Below are the code and all the weights of a small trained network. Each question names an input and a target symbol and asks about switching units off, where a switched-off unit gives its printed mean instead of its output.

import numpy as np


def w(rows, s, z=0):
    codes = np.array(rows[::2]) - 128.0
    scale = np.full(codes.shape[1], s)
    scale[-1] = z or s
    return codes * scale


def f(y):
    return y / 2 * (1 + np.tanh(0.7978845608 * (y + 0.044715 * y**3)))


def softmax(a):
    e = np.exp(a - a.max(-1, keepdims=True))
    return e / e.sum(-1, keepdims=True)


def log_softmax(a):
    a = a - a.max(-1, keepdims=True)
    return a - np.log(np.exp(a).sum(-1, keepdims=True))


def net(x, mask):
    ids = ['αβγδεηθλμξπστφω'.index(c) for c in x.split()]
    T = len(ids)
    res = E[ids] + P[:T]
    r = res
    for j in range(3):
        rows = slice(2 * j, 2 * j + 2)
        q, k, v = (r @ M[0][rows].T for M in (Q, K, V))
        z = softmax(np.where(np.tri(T) > 0, q @ k.T / 2**0.5, -1e9)) @ v
        o = O[0][rows]
        res = res + np.where(mask[j], z, o[:, -1]) @ o[:, :-1]
    y = f(res @ A[0][:, :-1].T + A[0][:, -1])
    res = res + np.where(mask[3:15], y, B[0][:, -1]) @ B[0][:, :-1]
    return log_softmax(res[-1] @ U[:, :-1].T + U[:, -1])


Q, K, V, O, A, B = {}, {}, {}, {}, {}, {}
E = w([
[103,44,105,89,185,178,100,163],'α',
[88,138,77,45,141,88,93,207],'β',
[61,133,94,176,62,184,60,185],'γ',
[69,222,167,97,154,75,143,138],'δ',
[197,165,186,140,143,87,149,66],'ε',
[66,127,175,177,154,178,109,134],'η',
[110,163,93,144,163,120,192,27],'θ',
[175,138,128,64,180,75,156,98],'λ',
[25,161,6,177,85,152,134,110],'μ',
[166,102,9,75,102,111,94,113],'ξ',
[207,146,95,151,56,113,85,105],'π',
[94,219,65,101,44,74,68,180],'σ',
[226,101,103,82,97,92,59,191],'τ',
[247,54,123,111,153,154,100,94],'φ',
[134,122,229,98,186,122,114,199],'ω',
],0.011)
P = w([
[167,211,130,174,242,194,68,128],'0',
[123,138,137,162,199,134,77,118],'1',
[194,183,29,82,53,202,166,173],'2',
[100,101,144,165,197,85,61,111],'3',
[184,166,25,79,43,192,169,169],'4',
[91,75,143,155,170,56,74,107],'5',
[200,164,23,73,35,195,166,169],'6',
[78,50,148,145,141,39,93,104],'7',
[188,176,13,71,19,189,174,175],'8',
[56,28,152,133,109,29,92,97],'9',
[199,172,29,79,39,183,163,182],'10',
[54,5,150,130,77,1,119,105],'11',
[185,184,18,74,21,194,158,174],'12',
],0.0096)
Q[0] = w([
[153,189,64,86,77,186,168,175],'head 0',
[168,187,117,87,82,192,245,166],'head 0',
[142,83,124,103,194,79,97,105],'head 1',
[164,165,92,35,92,249,202,154],'head 1',
[88,105,150,124,166,103,103,154],'head 2',
[169,191,126,50,65,255,225,192],'head 2',
],0.013)
K[0] = w([
[158,214,74,128,175,165,48,158],'head 0',
[178,224,106,139,208,204,120,139],'head 0',
[130,53,132,60,135,89,149,100],'head 1',
[199,225,74,130,246,201,91,151],'head 1',
[67,71,161,89,102,105,161,172],'head 2',
[175,233,95,127,218,206,90,159],'head 2',
],0.013)
V[0] = w([
[156,71,181,209,109,171,111,137],'head 0',
[128,134,245,148,192,118,182,50],'head 0',
[160,202,216,159,91,84,94,182],'head 1',
[224,85,142,63,147,78,134,121],'head 1',
[131,67,195,63,162,158,90,239],'head 2',
[215,80,97,171,105,171,104,35],'head 2',
],0.012)
O[0] = w([
[180,42,207,248,104,159,122,147,238],'head 0',
[96,106,186,91,65,169,223,103,211],'head 0',
[138,160,213,132,43,50,35,112,249],'head 1',
[134,122,117,59,128,206,86,82,4],'head 1',
[197,110,168,59,141,196,100,251,120],'head 2',
[177,51,95,186,114,178,112,60,231],'head 2',
],0.012,0.003)
A[0] = w([
[115,121,201,157,199,140,107,90,110],'neuron 0',
[114,85,177,166,82,115,212,115,109],'neuron 1',
[109,141,176,135,226,115,80,86,156],'neuron 2',
[24,57,143,121,146,116,70,127,79],'neuron 3',
[168,182,138,99,207,193,145,221,125],'neuron 4',
[147,20,77,147,134,177,106,112,155],'neuron 5',
[175,85,152,126,168,185,143,110,1],'neuron 6',
[118,169,157,29,125,150,164,155,90],'neuron 7',
[206,158,69,129,57,103,197,161,101],'neuron 8',
[103,129,142,68,45,254,101,112,152],'neuron 9',
[101,152,81,53,152,205,121,73,100],'neuron 10',
[157,99,200,129,90,173,138,114,101],'neuron 11',
],0.0082,0.0061)
B[0] = w([
[114,140,94,43,98,171,196,153,162],'neuron 0',
[107,150,50,33,105,182,107,156,254],'neuron 1',
[88,102,165,45,116,165,240,148,155],'neuron 2',
[162,152,136,175,142,190,124,160,152],'neuron 3',
[94,20,70,135,82,157,86,70,175],'neuron 4',
[175,211,136,171,65,122,201,132,240],'neuron 5',
[124,145,130,165,142,17,167,124,136],'neuron 6',
[26,114,164,250,117,140,83,73,187],'neuron 7',
[30,99,181,139,200,175,142,139,190],'neuron 8',
[175,72,169,78,253,38,143,74,221],'neuron 9',
[175,215,165,126,178,190,132,189,192],'neuron 10',
[107,101,70,94,102,17,128,174,234],'neuron 11',
],0.0071,0.0097)
U = w([
[137,5,107,179,188,210,157,120,34],'α',
[61,137,87,118,137,173,35,105,128],'β',
[158,153,221,255,218,103,86,216,140],'γ',
[49,190,222,164,107,107,140,99,62],'δ',
[121,115,91,34,99,49,145,64,52],'ε',
[131,157,189,85,56,185,199,240,232],'η',
[60,163,82,122,116,194,201,74,30],'θ',
[131,164,233,127,230,170,136,93,253],'λ',
[72,113,79,177,202,48,176,112,67],'μ',
[182,216,60,117,176,181,123,159,115],'ξ',
[151,142,156,201,45,151,107,38,237],'π',
[143,233,113,82,144,25,91,155,95],'σ',
[240,143,157,67,133,146,26,153,102],'τ',
[189,136,133,143,175,58,193,149,68],'φ',
[106,64,219,149,131,90,98,106,19],'ω',
],0.005)

Each question gives the input, a string of symbols that net reads in full, and the target symbol t.
The units are the heads (2 rows each of Q, K, V and O) and the neurons (one row each of A and B). Each row of codes is followed by its name. A weight is (code - 128) times the scale printed after its matrix; where a second scale follows, it is the last column's (O, A, B and U).
mask holds one flag per unit, heads first, then neurons. A switched-off unit (its flag False) gives its mean, the last column of its rows in O or B, instead of its output. The means were averaged over made-up inputs and are rounded, as every weight is.
A unit's drop is (log p(t) with every unit on - log p(t) with that unit switched off) / (log p(t) with every unit on - log p(t) with every unit switched off).
The circuit of an input: a set's keep is (log p(t) with only the set's units on - log p(t) with every unit switched off) / (log p(t) with every unit on - log p(t) with every unit switched off). Starting from the 12 units with the biggest drops (on a tie, the unit counted first), units are removed one at a time, each time the one whose removal leaves the highest keep (on an exact tie, the one counted first), for as long as the keep stays at least 0.8.
circuit, biggest first: the units of the circuit, biggest drop first
most important unit: the unit with the biggest drop
k most important neurons: the k neurons with the biggest drops, biggest first
heads that matter: for each layer, one digit per head in row order, 1 if its drop is at least 0.15 and else 0, layers parted by /
input α π ω η τ, target α: most important unit	neuron 4
input η θ η η μ μ π, target η: heads that matter	110
input λ η γ, target λ: 2 most important neurons	[neuron 9; neuron 10]
input π η π γ θ σ η η α, target π: heads that matter	001
input δ δ ξ τ, target τ: circuit, biggest first	[head 2; head 1]
input λ λ η δ δ π α, target λ: 2 most important neurons	[neuron 9; neuron 10]
input π τ η ξ, target ξ: circuit, biggest first	[head 1; head 0; neuron 10]
input ε δ π α η, target ε: circuit, biggest first	[head 0; neuron 9; head 1; neuron 11]
input η η η π η π π γ λ, target η: 2 most important neurons	[neuron 1; neuron 9]
input η π η γ τ η η μ π η η γ, target γ: heads that matter	100
input π η π α, target α: heads that matter	011
input γ η η ε τ τ μ π λ α ε γ η, target γ: circuit, biggest first	[head 0; head 1]
input η π η γ η η ε, target η: 2 most important neurons	[neuron 1; neuron 9]
input δ β α α η ε γ π η σ, target σ: heads that matter	101
input π σ η τ η σ η λ γ, target π: most important unit	head 2
input η ω η α γ σ α η μ, target η: circuit, biggest first	[head 0; head 2]
input μ π σ π α η γ β, target β: circuit, biggest first	[head 2; neuron 4; head 0; neuron 7]
input λ μ γ η α β λ θ γ ε π π δ, target λ: 2 most important neurons	[neuron 9; neuron 10]
input η η σ η γ γ θ π η π η ω, target ω: 3 most important neurons	[neuron 7; neuron 4; neuron 9]
input σ σ λ η α η γ ε, target ε: most important unit	head 0
input π ε γ η η η δ, target π: heads that matter	001
input β λ ξ ε π, target β: heads that matter	101
input η α π η λ α α λ, target λ: heads that matter	110
input α η ω φ β α β η ε λ ξ δ δ, target α: heads that matter	011
input λ π γ φ π η, target η: heads that matter	100
input τ η μ λ ξ τ π ξ λ π θ, target τ: heads that matter	111
input α λ γ η γ π λ π μ π β μ, target μ: heads that matter	111
input η η π η η η η φ, target φ: most important unit	head 1
input λ π β, target λ: heads that matter	110
input π θ η β γ λ η η η, target π: heads that matter	001
